Below is a small trained network, with its code and all its weights. Each question gives an input and a target symbol and asks what happens when units are switched off, that is, made to give their printed mean instead of their output.

import numpy as np


def w(rows, s, z=0):
    codes = np.array(rows[::2]) - 128.0
    scale = np.full(codes.shape[1], s)
    scale[-1] = z or s
    return codes * scale


def f(y):
    return y / 2 * (1 + np.tanh(0.7978845608 * (y + 0.044715 * y**3)))


def softmax(a):
    e = np.exp(a - a.max(-1, keepdims=True))
    return e / e.sum(-1, keepdims=True)


def log_softmax(a):
    a = a - a.max(-1, keepdims=True)
    return a - np.log(np.exp(a).sum(-1, keepdims=True))


def net(x, mask):
    ids = ['αβδεζηθλμξπστω'.index(c) for c in x.split()]
    T = len(ids)
    res = E[ids] + P[:T]
    u = 0
    for l in range(3):
        q, k, v = (res @ M[l].T for M in (Q, K, V))
        z = softmax(np.where(np.tri(T) > 0, q @ k.T / 3**0.5, -1e9)) @ v
        res = res + np.where(mask[u], z, O[l][:, -1]) @ O[l][:, :-1]
        u += 1
        y = f(res @ A[l][:, :-1].T + A[l][:, -1])
        res = res + np.where(mask[u : u + 12], y, B[l][:, -1]) @ B[l][:, :-1]
        u += 12
    return log_softmax(res[-1] @ U[:, :-1].T + U[:, -1])


Q, K, V, O, A, B = {}, {}, {}, {}, {}, {}
E = w([
[155,120,116],'α',
[142,122,111],'β',
[138,131,107],'δ',
[125,71,96],'ε',
[157,134,76],'ζ',
[133,83,79],'η',
[171,125,90],'θ',
[183,158,147],'λ',
[176,99,83],'μ',
[129,131,106],'ξ',
[125,160,180],'π',
[53,186,198],'σ',
[41,169,157],'τ',
[1,179,181],'ω',
],0.0042)
P = w([
[120,101,156],'0',
[82,157,62],'1',
[49,154,13],'2',
[147,235,33],'3',
[137,247,15],'4',
[133,236,1],'5',
[142,210,32],'6',
[143,181,91],'7',
[119,118,138],'8',
[81,29,241],'9',
],0.0026)
Q[0] = w([
[221,138,149],'L0H0',
[155,159,253],'L0H0',
[103,119,112],'L0H0',
],0.014)
K[0] = w([
[67,148,42],'L0H0',
[56,8,79],'L0H0',
[146,144,149],'L0H0',
],0.013)
V[0] = w([
[105,90,250],'L0H0',
[145,207,142],'L0H0',
[140,171,102],'L0H0',
],0.014)
O[0] = w([
[134,205,10,5],'L0H0',
[182,188,195,158],'L0H0',
[150,136,187,173],'L0H0',
],0.012,0.0031)
A[0] = w([
[165,111,182,226],'L0N0',
[129,128,130,138],'L0N1',
[146,178,165,97],'L0N2',
[128,128,128,126],'L0N3',
[122,120,111,62],'L0N4',
[94,93,101,2],'L0N5',
[147,105,199,227],'L0N6',
[8,187,207,162],'L0N7',
[183,215,194,81],'L0N8',
[122,143,143,147],'L0N9',
[127,126,123,106],'L0N10',
[129,130,132,150],'L0N11',
],0.011,0.00057)
B[0] = w([
[54,92,158,226],'L0N0',
[126,126,127,131],'L0N1',
[124,107,89,154],'L0N2',
[128,128,128,128],'L0N3',
[149,142,138,111],'L0N4',
[189,151,168,106],'L0N5',
[46,112,188,254],'L0N6',
[8,185,80,196],'L0N7',
[142,56,80,190],'L0N8',
[107,128,112,139],'L0N9',
[133,132,130,122],'L0N10',
[124,124,126,133],'L0N11',
],0.016,0.0032)
Q[1] = w([
[198,219,62],'L1H0',
[144,181,2],'L1H0',
[225,210,167],'L1H0',
],0.0085)
K[1] = w([
[252,202,23],'L1H0',
[189,248,10],'L1H0',
[255,101,80],'L1H0',
],0.0062)
V[1] = w([
[53,160,76],'L1H0',
[125,141,137],'L1H0',
[204,2,97],'L1H0',
],0.0087)
O[1] = w([
[167,103,91,249],'L1H0',
[125,117,131,134],'L1H0',
[90,252,161,2],'L1H0',
],0.011,0.0052)
A[1] = w([
[119,96,130,3],'L1N0',
[246,89,153,196],'L1N1',
[151,222,59,193],'L1N2',
[112,160,154,150],'L1N3',
[128,131,127,154],'L1N4',
[121,115,113,88],'L1N5',
[94,128,52,150],'L1N6',
[123,107,117,63],'L1N7',
[111,168,164,165],'L1N8',
[137,200,136,139],'L1N9',
[126,130,115,147],'L1N10',
[90,141,70,96],'L1N11',
],0.011,0.0023)
B[1] = w([
[154,188,116,253],'L1N0',
[172,87,81,203],'L1N1',
[94,156,6,129],'L1N2',
[76,137,142,118],'L1N3',
[124,120,128,129],'L1N4',
[154,151,129,182],'L1N5',
[191,97,117,248],'L1N6',
[153,166,128,208],'L1N7',
[50,135,149,128],'L1N8',
[86,182,102,97],'L1N9',
[135,116,127,132],'L1N10',
[153,100,121,158],'L1N11',
],0.021,0.0024)
Q[2] = w([
[162,136,190],'L2H0',
[124,114,96],'L2H0',
[69,5,136],'L2H0',
],0.022)
K[2] = w([
[210,176,188],'L2H0',
[87,117,111],'L2H0',
[77,250,3],'L2H0',
],0.016)
V[2] = w([
[140,126,114],'L2H0',
[127,196,2],'L2H0',
[16,250,110],'L2H0',
],0.0096)
O[2] = w([
[119,118,117,140],'L2H0',
[60,126,14,254],'L2H0',
[128,250,74,156],'L2H0',
],0.012,0.0077)
A[2] = w([
[14,150,182,201],'L2N0',
[81,139,142,132],'L2N1',
[202,187,152,99],'L2N2',
[91,184,209,152],'L2N3',
[187,57,220,214],'L2N4',
[253,94,48,4],'L2N5',
[89,151,123,169],'L2N6',
[103,94,120,90],'L2N7',
[132,132,118,160],'L2N8',
[100,179,124,29],'L2N9',
[86,23,157,21],'L2N10',
[74,131,17,220],'L2N11',
],0.007,0.0016)
B[2] = w([
[143,231,188,166],'L2N0',
[145,158,164,139],'L2N1',
[48,166,69,139],'L2N2',
[119,236,157,153],'L2N3',
[8,15,208,195],'L2N4',
[15,219,92,199],'L2N5',
[143,119,191,147],'L2N6',
[127,167,90,153],'L2N7',
[129,113,134,133],'L2N8',
[196,151,121,144],'L2N9',
[207,255,54,189],'L2N10',
[216,37,232,250],'L2N11',
],0.012,0.02)
U = w([
[66,115,42,73],'α',
[21,86,220,125],'β',
[105,98,96,206],'δ',
[184,129,151,50],'ε',
[124,151,196,152],'ζ',
[220,148,55,65],'η',
[162,205,186,183],'θ',
[92,86,49,218],'λ',
[144,141,142,46],'μ',
[142,131,125,1],'ξ',
[220,131,168,96],'π',
[144,132,126,45],'σ',
[180,4,145,254],'τ',
[121,254,102,109],'ω',
],0.0022,0.0036)

Each question gives the input, a string of symbols that net reads in full, and the target symbol t.
The units are the heads (3 rows each of Q, K, V and O) and the neurons (one row each of A and B). Each row of codes is followed by its name. A weight is (code - 128) times the scale printed after its matrix; where a second scale follows, it is the last column's (O, A, B and U).
mask holds one flag per unit, layer by layer, with each layer's heads first. A switched-off unit (its flag False) gives its mean, the last column of its rows in O or B, instead of its output. The means were averaged over made-up inputs and are rounded, as every weight is.
A unit's drop is (log p(t) with every unit on - log p(t) with that unit switched off) / (log p(t) with every unit on - log p(t) with every unit switched off).
The circuit of an input: a set's keep is (log p(t) with only the set's units on - log p(t) with every unit switched off) / (log p(t) with every unit on - log p(t) with every unit switched off). Starting from the 12 units with the biggest drops (on a tie, the unit counted first), units are removed one at a time, each time the one whose removal leaves the highest keep (on an exact tie, the one counted first), for as long as the keep stays at least 0.8.
units of the circuit, in order: the units of the circuit, biggest drop first
unit that matters most: the unit with the biggest drop
k most important neurons: the k neurons with the biggest drops, biggest first
k most important neurons of layer l: the k neurons of layer l with the biggest drops, biggest first
input ζ σ μ, target β: units of the circuit, in order	L2H0; L2N4
input μ ε δ, target ω: 3 most important neurons	L0N7; L0N6; L2N11
input π ε τ λ σ σ, target τ: 2 most important neurons of layer 2	L2N11; L2N10
input ζ ξ τ λ, target β: 4 most important neurons	L2N4; L1N6; L0N8; L1N2
input τ μ μ ζ μ ζ σ μ, target λ: 3 most important neurons of layer 1	L1N2; L1N1; L1N6
input ε ζ β μ μ μ, target θ: 2 most important neurons	L0N7; L2N0
input π μ δ μ π ζ σ ζ ζ, target τ: 4 most important neurons	L2N11; L1N2; L0N0; L0N6
input μ δ μ μ α, target ω: unit that matters most	L1H0
input ζ ζ λ π α, target β: 2 most important neurons	L2N4; L0N8
input ζ ζ μ η σ π θ, target β: 3 most important neurons	L1N6; L2N4; L0N8
input π η ζ δ μ π, target τ: 4 most important neurons	L2N11; L1N2; L0N0; L0N7
input τ ζ ω ε, target λ: 2 most important neurons	L2N10; L2N4
input π λ α, target τ: 2 most important neurons of layer 1	L1N2; L1N0
input μ ξ σ μ θ μ μ ζ, target θ: 3 most important neurons	L0N6; L0N7; L1N6
input ζ α μ ζ ζ η ζ θ, target β: 4 most important neurons	L0N8; L2N4; L1N2; L1N0
input ω τ ε π σ, target λ: 3 most important neurons of layer 0	L0N6; L0N0; L0N7
input μ ζ ζ μ ζ μ ζ, target ω: 2 most important neurons	L0N7; L0N6
input ζ δ μ ζ π δ ω ε δ, target β: 4 most important neurons	L1N6; L2N4; L0N8; L1N2
input π μ σ μ τ μ σ μ τ, target τ: 2 most important neurons of layer 1	L1N2; L1N9
input π ω ζ δ τ μ ζ ξ σ, target τ: most important neuron of layer 1	L1N2
input ζ ζ ζ ζ ζ ξ, target β: 3 most important neurons	L0N8; L2N4; L1N2
input μ ζ ω α, target ω: 3 most important neurons of layer 2	L2N5; L2N4; L2N11
input ζ μ λ μ η, target β: unit that matters most	L2H0
input μ ζ σ, target ω: 3 most important neurons of layer 1	L1N6; L1N9; L1N8
input π λ τ, target τ: 2 most important neurons of layer 0	L0N0; L0N6
